Here is a tiny trained network, its code and every weight. The questions are about switching its units off for an input and a class, where a switched-off unit gives its printed mean instead of its output.

import numpy as np


def w(rows, s, z=0):
    codes = np.array(rows[::2]) - 128.0
    scale = np.full(codes.shape[1], s)
    scale[-1] = z or s
    return codes * scale


def f(y):
    return y / 2 * (1 + np.tanh(0.7978845608 * (y + 0.044715 * y**3)))


def log_softmax(a):
    a = a - a.max(-1, keepdims=True)
    return a - np.log(np.exp(a).sum(-1, keepdims=True))


def net(x, mask):
    res = np.array(x, float).reshape(1, 6) / 4 @ E
    y = f(res @ A[0][:, :-1].T + A[0][:, -1])
    res = res + np.where(mask, y, B[0][:, -1]) @ B[0][:, :-1]
    return log_softmax(res[-1] @ U[:, :-1].T + U[:, -1])


A, B = {}, {}
E = w([
[113,114,126],'x0',
[139,140,126],'x1',
[17,254,158],'x2',
[138,139,126],'x3',
[86,137,24],'x4',
[86,53,236],'x5',
],0.0078)
A[0] = w([
[112,153,57,189],'neuron 0',
[28,117,67,223],'neuron 1',
[153,112,70,218],'neuron 2',
[197,169,196,253],'neuron 3',
[72,137,10,61],'neuron 4',
[111,127,101,123],'neuron 5',
[129,97,19,45],'neuron 6',
[57,157,50,94],'neuron 7',
],0.011,0.0051)
B[0] = w([
[218,139,77,224],'neuron 0',
[214,243,84,254],'neuron 1',
[198,71,53,212],'neuron 2',
[2,99,88,237],'neuron 3',
[209,123,167,225],'neuron 4',
[179,153,99,139],'neuron 5',
[233,22,170,192],'neuron 6',
[187,180,132,219],'neuron 7',
],0.0077,0.0066)
U = w([
[133,64,88,253],'0',
[34,254,96,155],'1',
[87,52,211,182],'2',
[14,163,238,6],'3',
[167,63,83,3],'4',
[135,180,92,112],'5',
],0.011,0.006)

Each question gives the input, the list of numbers given to net, and the class t.
The units are the neurons (one row each of A and B). Each row of codes is followed by its name. A weight is (code - 128) times the scale printed after its matrix; where a second scale follows, it is the last column's (A, B and U).
mask holds one flag per neuron, in row order. A switched-off neuron (its flag False) gives its mean, the last column of its row in B, instead of its output. The means were averaged over made-up inputs and are rounded, as every weight is.
A unit's drop is (log p(t) with every unit on - log p(t) with that unit switched off) / (log p(t) with every unit on - log p(t) with every unit switched off).
The circuit of an input: a set's keep is (log p(t) with only the set's units on - log p(t) with every unit switched off) / (log p(t) with every unit on - log p(t) with every unit switched off). Starting from all 8 units, units are removed one at a time, each time the one whose removal leaves the highest keep (on an exact tie, the one counted first), for as long as the keep stays at least 0.8.
units of the circuit, in order: the units of the circuit, biggest drop first
top k neurons: the k neurons with the biggest drops, biggest first
drop of u: that unit's drop, to one decimal
input [-3,-4,3,-7,-1,5], class 3: top 2 neurons : [neuron 2; neuron 0]
input [1,-8,3,-8,5,4], class 1: units of the circuit, in order : [neuron 6; neuron 1]
input [5,2,8,7,5,-6], class 5: top 2 neurons : [neuron 4; neuron 0]
input [7,3,1,-8,-8,-5], class 1: units of the circuit, in order : [neuron 6; neuron 3]
input [6,4,1,3,-1,0], class 1: top 3 neurons : [neuron 6; neuron 4; neuron 2]
input [-3,4,0,2,5,-4], class 4: top 2 neurons : [neuron 6; neuron 2]
input [5,-7,-4,6,-6,1], class 2: top neuron : [neuron 1]
input [7,-7,-5,3,-1,2], class 2: drop of neuron 1 : 0.5
input [-5,7,4,-6,3,-8], class 5: drop of neuron 7 : 0.1
input [6,8,7,0,6,-5], class 5: drop of neuron 3 : 0.0
